Here is a tiny trained network, its code and every weight. The questions are about switching its units off for an input and a class, where a switched-off unit gives its printed mean instead of its output.

import numpy as np


def w(rows, s, z=0):
    codes = np.array(rows[::2]) - 128.0
    scale = np.full(codes.shape[1], s)
    scale[-1] = z or s
    return codes * scale


def f(y):
    return np.maximum(y, 0)


def log_softmax(a):
    a = a - a.max(-1, keepdims=True)
    return a - np.log(np.exp(a).sum(-1, keepdims=True))


def net(x, mask):
    res = np.array(x, float).reshape(1, 8) / 4 @ E
    y = f(res @ A[0][:, :-1].T + A[0][:, -1])
    res = res + np.where(mask, y, B[0][:, -1]) @ B[0][:, :-1]
    return log_softmax(res[-1] @ U[:, :-1].T + U[:, -1])


A, B = {}, {}
E = w([
[152,123,195,66,45,135,254],'x0',
[234,237,121,125,214,128,164],'x1',
[129,130,130,135,124,129,128],'x2',
[130,128,128,132,126,128,128],'x3',
[110,237,76,55,46,144,76],'x4',
[118,127,130,110,141,130,130],'x5',
[63,151,21,193,143,123,213],'x6',
[127,129,129,128,128,129,128],'x7',
],0.0099)
A[0] = w([
[146,128,162,133,135,121,66,79],'N0',
[201,190,122,134,184,125,160,59],'N1',
[64,150,16,181,140,115,212,74],'N2',
[133,127,153,129,119,124,159,137],'N3',
[199,105,213,92,116,117,44,108],'N4',
[118,123,85,161,185,125,42,187],'N5',
[100,194,108,117,92,146,109,4],'N6',
[157,162,134,119,137,108,138,89],'N7',
[169,179,108,130,180,133,163,63],'N8',
[145,136,168,93,58,131,249,185],'N9',
[47,49,115,136,67,136,111,65],'N10',
[152,40,157,180,205,119,181,12],'N11',
[112,199,87,83,72,114,108,30],'N12',
[131,148,104,91,108,115,112,40],'N13',
[96,89,117,122,96,119,107,67],'N14',
[111,144,92,180,168,132,56,183],'N15',
[181,143,125,140,148,155,135,77],'N16',
],0.018,0.0025)
B[0] = w([
[123,134,135,96,133,172,142,170],'N0',
[57,131,134,166,113,72,125,217],'N1',
[70,148,142,69,138,254,146,247],'N2',
[151,122,119,111,139,115,130,159],'N3',
[63,151,122,95,140,229,153,223],'N4',
[190,127,131,61,123,72,154,220],'N5',
[173,110,122,184,124,140,94,182],'N6',
[95,122,135,139,115,114,130,164],'N7',
[74,132,133,157,127,79,135,198],'N8',
[201,134,125,27,140,74,143,251],'N9',
[51,144,134,175,127,51,129,217],'N10',
[208,105,111,219,110,163,72,226],'N11',
[182,84,121,205,127,151,91,205],'N12',
[164,132,129,182,133,141,130,160],'N13',
[96,132,132,162,125,93,139,168],'N14',
[187,126,127,63,131,83,140,212],'N15',
[88,118,128,140,129,107,127,167],'N16',
],0.027,0.022)
U = w([
[226,136,105,60,147,40,179,129],'0',
[89,170,122,122,159,236,171,252],'1',
[43,149,134,220,102,2,150,48],'2',
[233,70,70,248,111,155,62,53],'3',
],0.0099,0.0027)

Each question gives the input, the list of numbers given to net, and the class t.
The units are the neurons (one row each of A and B). Each row of codes is followed by its name. A weight is (code - 128) times the scale printed after its matrix; where a second scale follows, it is the last column's (A, B and U).
mask holds one flag per neuron, in row order. A switched-off neuron (its flag False) gives its mean, the last column of its row in B, instead of its output. The means were averaged over made-up inputs and are rounded, as every weight is.
A unit's drop is (log p(t) with every unit on - log p(t) with that unit switched off) / (log p(t) with every unit on - log p(t) with every unit switched off).
The circuit of an input: a set's keep is (log p(t) with only the set's units on - log p(t) with every unit switched off) / (log p(t) with every unit on - log p(t) with every unit switched off). Starting from the 12 units with the biggest drops (on a tie, the unit counted first), units are removed one at a time, each time the one whose removal leaves the highest keep (on an exact tie, the one counted first), for as long as the keep stays at least 0.8.
units of the circuit, in order: the units of the circuit, biggest drop first
most important unit: the unit with the biggest drop
top k neurons: the k neurons with the biggest drops, biggest first
drop of u: that unit's drop, to one decimal
input [0,-3,4,8,-3,0,2,5], class 2: top 3 neurons => (N12; N10; N4)
input [-2,3,-7,-7,3,-4,7,1], class 1: units of the circuit, in order => (N2)
input [0,-3,8,-4,7,8,6,2], class 3: top 3 neurons => (N12; N6; N4)
input [4,5,4,-8,6,7,0,-7], class 3: top 2 neurons => (N12; N10)
input [4,-2,-5,-3,7,7,6,5], class 3: top 3 neurons => (N12; N6; N4)
input [-8,-4,6,0,-7,2,-2,2], class 0: top 3 neurons => (N5; N15; N12)
input [-5,2,8,2,7,6,-5,-5], class 3: top 2 neurons => (N12; N9)
input [-4,-2,8,3,0,-5,-5,5], class 1: top 3 neurons => (N4; N9; N0)
input [3,8,-7,-5,-7,-1,-8,5], class 1: top 3 neurons => (N4; N10; N0)
input [3,-4,5,0,-4,0,0,-7], class 2: top 2 neurons => (N10; N12)
input [4,7,4,3,8,-5,5,-6], class 3: top 3 neurons => (N12; N6; N10)
input [-5,-4,5,5,-7,6,-4,1], class 3: top 2 neurons => (N11; N9)
input [6,7,3,-1,5,1,7,-3], class 1: top 4 neurons => (N2; N10; N5; N15)
input [3,8,-5,3,-7,7,-8,4], class 1: units of the circuit, in order => (N4)
input [3,5,3,-1,-8,3,7,7], class 3: top 2 neurons => (N11; N4)
input [-5,6,5,-5,1,-6,2,-2], class 2: top 4 neurons => (N9; N1; N8; N16)
input [4,-4,6,-6,7,3,-5,-5], class 3: drop of N12 => 0.9
input [-2,0,1,8,-3,-7,-4,-5], class 1: drop of N12 => 0.1
input [5,8,7,7,-3,-2,3,-8], class 2: drop of N1 => 0.8
input [-7,-3,3,-2,1,-7,5,8], class 0: drop of N0 => 0.0
input [6,8,-5,-3,-5,-1,1,2], class 2: most important unit => N1
